Here is a tiny trained network, its code and every weight. The questions are about switching its units off for an input and a class, where a switched-off unit gives its printed mean instead of its output.

import numpy as np


def w(rows, s, z=0):
    codes = np.array(rows[::2]) - 128.0
    scale = np.full(codes.shape[1], s)
    scale[-1] = z or s
    return codes * scale


def f(y):
    return y / 2 * (1 + np.tanh(0.7978845608 * (y + 0.044715 * y**3)))


def log_softmax(a):
    a = a - a.max(-1, keepdims=True)
    return a - np.log(np.exp(a).sum(-1, keepdims=True))


def net(x, mask):
    res = np.array(x, float).reshape(1, 4) / 4 @ E
    y = f(res @ A[0][:, :-1].T + A[0][:, -1])
    res = res + np.where(mask, y, B[0][:, -1]) @ B[0][:, :-1]
    return log_softmax(res[-1] @ U[:, :-1].T + U[:, -1])


A, B = {}, {}
E = w([
[77,93,165,169,248,206,184,145],'x0',
[183,212,205,43,196,183,206,81],'x1',
[170,144,77,139,192,41,151,198],'x2',
[175,176,246,242,144,122,133,111],'x3',
],0.012)
A[0] = w([
[80,89,96,161,142,135,90,137,104],'N1',
[115,164,147,142,109,130,84,119,61],'N2',
[149,235,117,80,36,127,96,64,148],'N3',
[51,103,151,88,128,166,134,70,73],'N4',
[191,190,92,108,211,48,173,179,133],'N5',
[199,168,142,144,124,97,138,89,2],'N6',
[87,42,15,53,179,149,199,163,118],'N7',
[104,98,141,194,105,141,148,149,53],'N8',
[97,77,82,112,93,153,94,84,154],'N9',
[139,242,209,91,253,221,245,54,165],'N10',
],0.011,0.0078)
B[0] = w([
[85,213,136,121,134,158,88,109,155],'N1',
[172,151,122,128,107,97,179,108,133],'N2',
[206,122,69,30,116,80,91,221,180],'N3',
[118,101,142,163,115,118,207,99,151],'N4',
[147,77,200,211,94,55,172,66,185],'N5',
[89,98,93,137,163,196,160,145,144],'N6',
[143,29,135,33,126,123,95,108,192],'N7',
[123,176,164,160,169,79,92,173,141],'N8',
[113,74,165,122,134,158,104,85,165],'N9',
[73,101,207,207,64,129,184,2,255],'N10',
],0.012,0.03)
U = w([
[112,158,120,112,126,140,199,145,37],'0',
[121,87,232,150,55,112,124,19,218],'1',
[35,164,108,194,187,164,64,162,98],'2',
[209,181,137,177,101,156,166,201,64],'3',
[122,166,88,140,112,152,177,126,52],'4',
[178,160,161,185,92,73,95,156,164],'5',
[147,81,83,12,122,123,77,150,173],'6',
[152,80,98,104,121,202,141,81,1],'7',
],0.011,0.0076)

Each question gives the input, the list of numbers given to net, and the class t.
The units are the neurons (one row each of A and B). Each row of codes is followed by its name. A weight is (code - 128) times the scale printed after its matrix; where a second scale follows, it is the last column's (A, B and U).
mask holds one flag per neuron, in row order. A switched-off neuron (its flag False) gives its mean, the last column of its row in B, instead of its output. The means were averaged over made-up inputs and are rounded, as every weight is.
A unit's drop is (log p(t) with every unit on - log p(t) with that unit switched off) / (log p(t) with every unit on - log p(t) with every unit switched off).
The circuit of an input: a set's keep is (log p(t) with only the set's units on - log p(t) with every unit switched off) / (log p(t) with every unit on - log p(t) with every unit switched off). Starting from all 10 units, units are removed one at a time, each time the one whose removal leaves the highest keep (on an exact tie, the one counted first), for as long as the keep stays at least 0.8.
circuit, biggest first: the units of the circuit, biggest drop first
top k neurons: the k neurons with the biggest drops, biggest first
drop of u: that unit's drop, to one decimal
input [0,-5,6,2], class 5: top 3 neurons => (N10, N7, N9)
input [4,-6,-5,8], class 2: circuit, biggest first => (N10, N5)
input [-6,4,-8,-3], class 6: circuit, biggest first => (N3)
input [-3,-1,6,-8], class 6: top 2 neurons => (N10, N7)
input [3,-3,-2,3], class 2: top 2 neurons => (N10, N5)
input [-1,0,-2,2], class 5: top 3 neurons => (N10, N7, N5)
input [-4,4,5,-4], class 6: top 2 neurons => (N10, N3)
input [6,-6,-2,-8], class 6: top 2 neurons => (N10, N7)
input [6,-3,-1,3], class 2: drop of N7 => 0.2
input [-6,-8,3,-5], class 6: drop of N10 => 0.4
input [7,-8,-1,7], class 2: drop of N3 => 0.0
